Here is a tiny trained network, its code and every weight. The questions are about switching its units off for an input and a target symbol, where a switched-off unit gives its printed mean instead of its output.

import numpy as np


def w(rows, s, z=0):
    codes = np.array(rows[::2]) - 128.0
    scale = np.full(codes.shape[1], s)
    scale[-1] = z or s
    return codes * scale


def f(y):
    return y / 2 * (1 + np.tanh(0.7978845608 * (y + 0.044715 * y**3)))


def softmax(a):
    e = np.exp(a - a.max(-1, keepdims=True))
    return e / e.sum(-1, keepdims=True)


def log_softmax(a):
    a = a - a.max(-1, keepdims=True)
    return a - np.log(np.exp(a).sum(-1, keepdims=True))


def net(x, mask):
    ids = ['ΓΛΞαδεζηθστφ'.index(c) for c in x.split()]
    T = len(ids)
    res = E[ids] + P[:T]
    u = 0
    for l in range(3):
        q, k, v = (res @ M[l].T for M in (Q, K, V))
        z = softmax(np.where(np.tri(T) > 0, q @ k.T / 4**0.5, -1e9)) @ v
        res = res + np.where(mask[u], z, O[l][:, -1]) @ O[l][:, :-1]
        u += 1
        y = f(res @ A[l][:, :-1].T + A[l][:, -1])
        res = res + np.where(mask[u : u + 8], y, B[l][:, -1]) @ B[l][:, :-1]
        u += 8
    return log_softmax(res[-1] @ U[:, :-1].T + U[:, -1])


Q, K, V, O, A, B = {}, {}, {}, {}, {}, {}
E = w([
[27,145,128],'Γ',
[133,193,109],'Λ',
[186,16,155],'Ξ',
[156,4,155],'α',
[166,72,111],'δ',
[106,135,163],'ε',
[128,147,135],'ζ',
[111,81,160],'η',
[160,147,15],'θ',
[131,2,143],'σ',
[92,182,119],'τ',
[88,84,113],'φ',
],0.0096)
P = w([
[3,37,100],'0',
[110,148,88],'1',
[147,59,87],'2',
[194,204,243],'3',
[84,175,92],'4',
[126,74,85],'5',
[198,180,190],'6',
[70,183,106],'7',
[122,78,81],'8',
[231,129,164],'9',
[64,186,112],'10',
[123,80,79],'11',
[239,121,146],'12',
],0.0076)
Q[0] = w([
[253,193,172],'L0H0',
[72,159,30],'L0H0',
[232,158,93],'L0H0',
[245,158,65],'L0H0',
],0.0047)
K[0] = w([
[130,253,178],'L0H0',
[136,50,150],'L0H0',
[180,173,165],'L0H0',
[172,149,188],'L0H0',
],0.006)
V[0] = w([
[94,33,85],'L0H0',
[120,101,201],'L0H0',
[69,73,1],'L0H0',
[198,223,120],'L0H0',
],0.0036)
O[0] = w([
[74,197,89,201],'L0H0',
[238,194,252,89],'L0H0',
[16,136,51,251],'L0H0',
[205,124,79,82],'L0H0',
],0.0039,0.0023)
A[0] = w([
[124,100,131,190],'L0N0',
[93,181,86,108],'L0N1',
[202,114,163,213],'L0N2',
[82,248,136,254],'L0N3',
[77,118,88,194],'L0N4',
[90,102,65,219],'L0N5',
[110,242,104,226],'L0N6',
[223,146,108,224],'L0N7',
],0.012,0.0042)
B[0] = w([
[87,120,122,156],'L0N0',
[151,156,144,168],'L0N1',
[198,79,180,154],'L0N2',
[161,150,200,206],'L0N3',
[99,207,117,218],'L0N4',
[100,173,91,255],'L0N5',
[187,159,173,210],'L0N6',
[254,139,137,190],'L0N7',
],0.011,0.0067)
Q[1] = w([
[63,170,78],'L1H0',
[2,128,137],'L1H0',
[166,80,135],'L1H0',
[168,142,106],'L1H0',
],0.0076)
K[1] = w([
[2,53,165],'L1H0',
[83,69,242],'L1H0',
[200,163,101],'L1H0',
[131,145,30],'L1H0',
],0.0046)
V[1] = w([
[2,89,103],'L1H0',
[130,219,51],'L1H0',
[190,119,65],'L1H0',
[130,93,177],'L1H0',
],0.0048)
O[1] = w([
[168,239,68,129],'L1H0',
[209,125,162,254],'L1H0',
[126,15,253,131],'L1H0',
[97,76,65,70],'L1H0',
],0.0034,0.0071)
A[1] = w([
[113,100,71,117],'L1N0',
[167,103,96,114],'L1N1',
[206,120,146,195],'L1N2',
[163,55,209,88],'L1N3',
[123,184,237,22],'L1N4',
[144,60,209,110],'L1N5',
[2,160,52,253],'L1N6',
[128,82,246,116],'L1N7',
],0.0086,0.0041)
B[1] = w([
[163,87,38,132],'L1N0',
[204,89,145,144],'L1N1',
[107,100,148,236],'L1N2',
[37,149,105,198],'L1N3',
[233,57,51,190],'L1N4',
[35,206,117,181],'L1N5',
[119,140,1,254],'L1N6',
[76,234,99,186],'L1N7',
],0.008,0.0089)
Q[2] = w([
[212,124,118],'L2H0',
[253,109,128],'L2H0',
[44,213,211],'L2H0',
[60,160,231],'L2H0',
],0.0033)
K[2] = w([
[185,105,98],'L2H0',
[175,161,72],'L2H0',
[58,34,129],'L2H0',
[2,97,117],'L2H0',
],0.0064)
V[2] = w([
[58,4,134],'L2H0',
[91,141,195],'L2H0',
[177,100,229],'L2H0',
[108,99,120],'L2H0',
],0.0042)
O[2] = w([
[47,221,102,2],'L2H0',
[92,159,48,74],'L2H0',
[121,160,4,4],'L2H0',
[71,144,130,108],'L2H0',
],0.0039,0.0092)
A[2] = w([
[67,98,92,153],'L2N0',
[207,74,66,111],'L2N1',
[168,113,254,193],'L2N2',
[188,92,87,96],'L2N3',
[171,148,215,151],'L2N4',
[202,18,181,223],'L2N5',
[133,176,61,241],'L2N6',
[223,103,128,255],'L2N7',
],0.0093,0.007)
B[2] = w([
[55,139,86,160],'L2N0',
[224,43,2,176],'L2N1',
[30,154,73,207],'L2N2',
[196,68,36,154],'L2N3',
[55,163,93,193],'L2N4',
[27,45,166,185],'L2N5',
[154,175,168,246],'L2N6',
[140,105,209,231],'L2N7',
],0.0083,0.014)
U = w([
[85,209,123,162],'Γ',
[89,136,184,158],'Λ',
[82,88,142,137],'Ξ',
[102,36,127,124],'α',
[190,43,133,134],'δ',
[160,129,133,154],'ε',
[175,112,153,203],'ζ',
[148,93,92,102],'η',
[255,130,119,118],'θ',
[155,82,97,84],'σ',
[212,188,197,144],'τ',
[127,116,51,3],'φ',
],0.008,0.0052)

Each question gives the input, a string of symbols that net reads in full, and the target symbol t.
The units are the heads (4 rows each of Q, K, V and O) and the neurons (one row each of A and B). Each row of codes is followed by its name. A weight is (code - 128) times the scale printed after its matrix; where a second scale follows, it is the last column's (O, A, B and U).
mask holds one flag per unit, layer by layer, with each layer's heads first. A switched-off unit (its flag False) gives its mean, the last column of its rows in O or B, instead of its output. The means were averaged over made-up inputs and are rounded, as every weight is.
A unit's drop is (log p(t) with every unit on - log p(t) with that unit switched off) / (log p(t) with every unit on - log p(t) with every unit switched off).
The circuit of an input: a set's keep is (log p(t) with only the set's units on - log p(t) with every unit switched off) / (log p(t) with every unit on - log p(t) with every unit switched off). Starting from the 12 units with the biggest drops (on a tie, the unit counted first), units are removed one at a time, each time the one whose removal leaves the highest keep (on an exact tie, the one counted first), for as long as the keep stays at least 0.8.
circuit, biggest first: the units of the circuit, biggest drop first
unit that matters most: the unit with the biggest drop
k most important neurons: the k neurons with the biggest drops, biggest first
top k neurons in layer l: the k neurons of layer l with the biggest drops, biggest first
input φ θ φ φ Γ θ ζ θ α, target α: circuit, biggest first => L2N5; L2N6; L1N6
input σ Γ θ θ Λ θ θ φ σ α, target Γ: 2 most important neurons => L1N5; L1N7
input θ Ξ Γ φ Λ Γ σ φ θ δ, target Γ: 4 most important neurons => L1N5; L0N2; L1N7; L1N3
input Γ Γ α Γ Ξ σ θ φ θ θ θ, target τ: top 2 neurons in layer 2 => L2N7; L2N0
input θ δ θ φ θ δ θ Γ, target θ: 3 most important neurons => L1N4; L0N4; L0N7
input θ θ φ ζ, target Γ: circuit, biggest first => L1N6; L2N2; L2N4; L0N3
input θ σ δ η φ θ σ θ φ θ Γ Ξ Γ, target Λ: circuit, biggest first => L1N6; L2N1; L2N3
input θ Γ θ Γ η θ ζ Γ φ φ φ θ Ξ, target Γ: top 3 neurons in layer 1 => L1N5; L1N7; L1N3
input ε Λ η θ, target Γ: top 3 neurons in layer 1 => L1N7; L1N5; L1N6
input Λ φ φ θ Γ, target θ: 2 most important neurons => L1N4; L0N4
input φ δ Ξ, target Ξ: most important neuron => L1N6
input Γ θ Λ φ σ, target φ: top 2 neurons in layer 0 => L0N7; L0N6
input θ δ Λ, target Λ: 3 most important neurons => L1N6; L1N4; L2N1
input Γ Γ Γ θ θ φ θ τ α Λ, target Γ: 2 most important neurons => L1N7; L1N5
input θ Λ α, target α: 2 most important neurons => L0N3; L2N5
input θ Γ Λ φ Γ θ φ α φ θ Λ θ η, target Γ: 2 most important neurons => L1N5; L1N7
input η δ Λ φ, target Γ: 4 most important neurons => L1N7; L0N5; L1N6; L1N5
input θ τ θ δ φ θ, target θ: unit that matters most => L0N3
input θ ζ Γ, target Γ: 3 most important neurons => L0N7; L1N4; L1N6
input Γ φ φ δ θ φ Γ θ η ζ δ Ξ θ, target Ξ: unit that matters most => L1H0
input φ ε θ θ φ φ ε Ξ, target α: top 4 neurons in layer 1 => L1N7; L1N5; L1N6; L1N3
input σ σ ζ Γ Λ, target δ: top 4 neurons in layer 2 => L2N5; L2N1; L2N7; L2N3
